Below are the code and all the weights of a small trained network. Each question names an input and a class and asks about switching units off, where a switched-off unit gives its printed mean instead of its output.

import numpy as np


def w(rows, s, z=0):
    codes = np.array(rows[::2]) - 128.0
    scale = np.full(codes.shape[1], s)
    scale[-1] = z or s
    return codes * scale


def norm(h):
    return h / np.sqrt((h * h).mean(-1, keepdims=True) + 1e-5)


def f(y):
    return np.maximum(y, 0)


def log_softmax(a):
    a = a - a.max(-1, keepdims=True)
    return a - np.log(np.exp(a).sum(-1, keepdims=True))


def net(x, mask):
    res = np.array(x, float).reshape(1, 3) / 4 @ E
    u = 0
    for l in range(3):
        y = f(norm(res) @ A[l][:, :-1].T + A[l][:, -1])
        res = res + np.where(mask[u : u + 7], y, B[l][:, -1]) @ B[l][:, :-1]
        u += 7
    return log_softmax(norm(res)[-1] @ U[:, :-1].T + U[:, -1])


A, B = {}, {}
E = w([
[126,131,133],'x0',
[6,57,113],'x1',
[184,44,64],'x2',
],0.0014)
A[0] = w([
[228,66,112,104],'0.n1',
[105,113,109,95],'0.n2',
[89,168,231,211],'0.n3',
[161,5,177,89],'0.n4',
[86,164,57,122],'0.n5',
[216,182,150,249],'0.n6',
[94,128,148,100],'0.n7',
],0.0026,0.0017)
B[0] = w([
[58,185,15,191],'0.n1',
[142,114,157,140],'0.n2',
[125,129,5,236],'0.n3',
[107,167,23,171],'0.n4',
[135,103,130,147],'0.n5',
[52,51,104,254],'0.n6',
[198,119,108,145],'0.n7',
],0.0025,0.002)
A[1] = w([
[129,128,131,116],'1.n1',
[215,163,152,66],'1.n2',
[81,123,97,168],'1.n3',
[254,190,102,249],'1.n4',
[249,154,198,103],'1.n5',
[113,113,128,151],'1.n6',
[134,116,180,104],'1.n7',
],0.0037,0.0022)
B[1] = w([
[111,142,138,128],'1.n1',
[44,65,219,144],'1.n2',
[224,133,137,248],'1.n3',
[2,39,154,249],'1.n4',
[43,28,195,149],'1.n5',
[190,132,126,166],'1.n6',
[171,138,128,128],'1.n7',
],0.0023)
A[2] = w([
[115,99,43,249],'2.n1',
[58,66,162,84],'2.n2',
[105,210,139,96],'2.n3',
[89,91,147,88],'2.n4',
[87,253,178,145],'2.n5',
[47,160,118,235],'2.n6',
[135,128,138,91],'2.n7',
],0.0042,0.0018)
B[2] = w([
[142,195,186,253],'2.n1',
[158,99,187,173],'2.n2',
[176,142,56,146],'2.n3',
[154,80,149,150],'2.n4',
[167,99,2,164],'2.n5',
[178,91,151,214],'2.n6',
[101,132,125,128],'2.n7',
],0.0038,0.0046)
U = w([
[103,25,210,164],'0',
[193,165,140,245],'1',
[159,111,2,137],'2',
[118,240,160,53],'3',
[26,172,118,2],'4',
],0.0091,0.0052)

Each question gives the input, the list of numbers given to net, and the class t.
The units are the neurons (one row each of A and B). Each row of codes is followed by its name. A weight is (code - 128) times the scale printed after its matrix; where a second scale follows, it is the last column's (A, B and U).
mask holds one flag per neuron, layer by layer. A switched-off neuron (its flag False) gives its mean, the last column of its row in B, instead of its output. The means were averaged over made-up inputs and are rounded, as every weight is.
A unit's drop is (log p(t) with every unit on - log p(t) with that unit switched off) / (log p(t) with every unit on - log p(t) with every unit switched off).
The circuit of an input: a set's keep is (log p(t) with only the set's units on - log p(t) with every unit switched off) / (log p(t) with every unit on - log p(t) with every unit switched off). Starting from the 12 units with the biggest drops (on a tie, the unit counted first), units are removed one at a time, each time the one whose removal leaves the highest keep (on an exact tie, the one counted first), for as long as the keep stays at least 0.8.
circuit, biggest first: the units of the circuit, biggest drop first
k most important neurons: the k neurons with the biggest drops, biggest first
k most important neurons of layer l: the k neurons of layer l with the biggest drops, biggest first
input [-3,3,-8], class 2: most important neuron of layer 2 => (2.n5)
input [-4,3,0], class 1: circuit, biggest first => (1.n4; 0.n6)
input [7,-6,-8], class 2: circuit, biggest first => (2.n5; 2.n1)
input [7,3,-1], class 1: circuit, biggest first => (1.n4; 0.n6)
input [-2,5,-6], class 2: circuit, biggest first => (1.n4; 0.n6; 2.n5; 2.n1)
input [4,-4,-4], class 0: circuit, biggest first => (1.n4; 2.n1)
input [-6,5,-6], class 1: 2 most important neurons of layer 1 => (1.n4; 1.n3)
input [6,3,5], class 1: 2 most important neurons of layer 0 => (0.n3; 0.n6)
input [-4,6,-8], class 2: 2 most important neurons => (2.n5; 1.n4)
input [-4,-7,7], class 0: circuit, biggest first => (1.n4; 1.n5)
input [-1,-1,2], class 3: 2 most important neurons => (2.n1; 2.n5)
input [7,6,-2], class 1: 2 most important neurons => (1.n4; 0.n6)
input [-3,-7,-8], class 2: 3 most important neurons => (2.n5; 2.n1; 0.n3)
input [3,-5,0], class 0: circuit, biggest first => (1.n4)
input [-3,-4,0], class 0: 3 most important neurons => (1.n4; 0.n3; 0.n4)
input [0,1,-4], class 2: circuit, biggest first => (1.n4; 2.n5)
input [-7,3,4], class 1: 2 most important neurons of layer 2 => (2.n1; 2.n5)
input [-4,3,-4], class 1: 2 most important neurons => (0.n3; 1.n4)
input [-3,6,-7], class 2: 4 most important neurons => (2.n5; 1.n4; 0.n6; 2.n1)
input [-5,-5,-4], class 0: 2 most important neurons => (1.n4; 0.n1)
input [5,-5,5], class 0: 2 most important neurons of layer 1 => (1.n4; 1.n3)
input [-8,-8,6], class 0: most important neuron of layer 2 => (2.n5)
